Here is a tiny trained network, its code and every weight. The questions are about switching its units off for an input and a class, where a switched-off unit gives its printed mean instead of its output.

import numpy as np


def w(rows, s, z=0):
    codes = np.array(rows[::2]) - 128.0
    scale = np.full(codes.shape[1], s)
    scale[-1] = z or s
    return codes * scale


def norm(h):
    return h / np.sqrt((h * h).mean(-1, keepdims=True) + 1e-5)


def f(y):
    return np.maximum(y, 0)


def log_softmax(a):
    a = a - a.max(-1, keepdims=True)
    return a - np.log(np.exp(a).sum(-1, keepdims=True))


def net(x, mask):
    res = np.array(x, float).reshape(1, 3) / 4 @ E
    u = 0
    for l in range(3):
        y = f(norm(res) @ A[l][:, :-1].T + A[l][:, -1])
        res = res + np.where(mask[u : u + 4], y, B[l][:, -1]) @ B[l][:, :-1]
        u += 4
    return log_softmax(norm(res)[-1] @ U[:, :-1].T + U[:, -1])


A, B = {}, {}
E = w([
[65,60,113,253,205,123,132,58,231,163,74],'x0',
[67,122,177,122,201,1,105,192,114,139,203],'x1',
[216,178,178,90,80,85,116,132,158,106,160],'x2',
],0.0082)
A[0] = w([
[97,105,115,145,213,117,92,129,105,196,199,83],'L0N0',
[37,59,66,141,204,99,113,198,78,183,154,1],'L0N1',
[253,23,127,58,145,194,119,183,173,69,103,83],'L0N2',
[9,93,101,190,200,39,204,145,95,159,91,172],'L0N3',
],0.0062,0.0016)
B[0] = w([
[68,20,168,112,102,23,134,213,159,44,187,195],'L0N0',
[100,6,136,54,9,27,163,219,140,162,61,221],'L0N1',
[113,100,152,204,138,78,39,202,32,123,141,185],'L0N2',
[73,34,117,3,87,113,218,132,226,43,36,254],'L0N3',
],0.0071,0.0079)
A[1] = w([
[36,89,120,125,176,128,162,35,121,93,151,208],'L1N0',
[217,104,107,63,99,86,160,195,160,76,95,99],'L1N1',
[165,166,115,109,102,94,123,188,128,179,204,7],'L1N2',
[160,121,177,101,76,149,195,3,212,158,182,10],'L1N3',
],0.0058,0.0019)
B[1] = w([
[162,125,124,115,199,102,149,148,246,68,187,190],'L1N0',
[110,124,193,138,102,88,168,120,75,136,124,254],'L1N1',
[156,168,140,54,74,91,102,68,113,106,159,178],'L1N2',
[156,127,113,136,168,86,93,77,99,172,138,150],'L1N3',
],0.013,0.0064)
A[2] = w([
[155,91,169,170,192,105,139,77,138,48,128,169],'L2N0',
[238,173,193,31,99,105,81,85,96,117,155,165],'L2N1',
[147,154,163,92,3,82,63,35,125,243,158,251],'L2N2',
[101,102,110,114,162,129,139,91,223,17,194,8],'L2N3',
],0.007,0.0014)
B[2] = w([
[118,94,97,190,120,156,76,65,157,175,124,183],'L2N0',
[99,129,186,119,219,89,186,195,151,48,182,255],'L2N1',
[193,246,93,115,192,71,176,122,64,137,107,234],'L2N2',
[88,139,116,107,117,220,114,144,168,119,120,200],'L2N3',
],0.011,0.0084)
U = w([
[99,140,91,123,163,166,50,186,77,169,212,6],'0',
[20,32,175,72,85,28,207,174,245,120,85,221],'1',
[191,150,48,157,61,216,114,95,81,191,51,133],'2',
[165,254,214,60,178,58,205,182,58,36,243,224],'3',
[182,209,85,210,234,68,88,75,165,200,128,139],'4',
[90,103,48,179,197,223,89,45,242,153,127,186],'5',
[48,170,150,145,130,129,7,151,128,251,244,2],'6',
],0.0076,0.0037)

Each question gives the input, the list of numbers given to net, and the class t.
The units are the neurons (one row each of A and B). Each row of codes is followed by its name. A weight is (code - 128) times the scale printed after its matrix; where a second scale follows, it is the last column's (A, B and U).
mask holds one flag per neuron, layer by layer. A switched-off neuron (its flag False) gives its mean, the last column of its row in B, instead of its output. The means were averaged over made-up inputs and are rounded, as every weight is.
A unit's drop is (log p(t) with every unit on - log p(t) with that unit switched off) / (log p(t) with every unit on - log p(t) with every unit switched off).
The circuit of an input: a set's keep is (log p(t) with only the set's units on - log p(t) with every unit switched off) / (log p(t) with every unit on - log p(t) with every unit switched off). Starting from all 12 units, units are removed one at a time, each time the one whose removal leaves the highest keep (on an exact tie, the one counted first), for as long as the keep stays at least 0.8.
circuit, biggest first: the units of the circuit, biggest drop first
unit that matters most: the unit with the biggest drop
top k neurons: the k neurons with the biggest drops, biggest first
top k neurons in layer l: the k neurons of layer l with the biggest drops, biggest first
drop when u is switched off: that unit's drop, to one decimal
input [5,-5,5], class 4: unit that matters most : L0N3
input [2,-3,1], class 2: circuit, biggest first : L2N1, L0N3, L0N0, L1N2
input [0,-1,0], class 2: top 4 neurons : L1N2, L2N1, L0N3, L0N1
input [6,-5,5], class 4: top 3 neurons : L0N3, L1N3, L0N0
input [-1,-7,-6], class 2: top 3 neurons : L2N1, L0N3, L0N0
input [-2,-7,-8], class 2: top 3 neurons : L2N1, L0N3, L0N0
input [-1,-6,0], class 2: top 4 neurons : L1N2, L0N2, L2N1, L1N1
input [3,-7,2], class 2: circuit, biggest first : L2N1, L0N3
input [-6,-6,-7], class 2: top 2 neurons in layer 1 : L1N2, L1N1
input [7,-7,5], class 2: top 3 neurons : L2N1, L0N3, L0N0
input [0,-3,-2], class 2: top 4 neurons : L2N1, L0N3, L0N0, L1N0
input [-8,-7,-8], class 0: top 2 neurons in layer 1 : L1N2, L1N1
input [-2,-7,-6], class 2: top 2 neurons : L2N1, L0N3
input [1,-4,-5], class 5: top neuron : L0N1
input [8,-7,8], class 4: top 2 neurons in layer 1 : L1N3, L1N0
input [3,-2,3], class 4: drop when L1N0 is switched off : 0.4
input [1,-6,1], class 2: drop when L2N1 is switched off : 0.5
input [-7,-4,-8], class 2: top 2 neurons in layer 2 : L2N1, L2N2
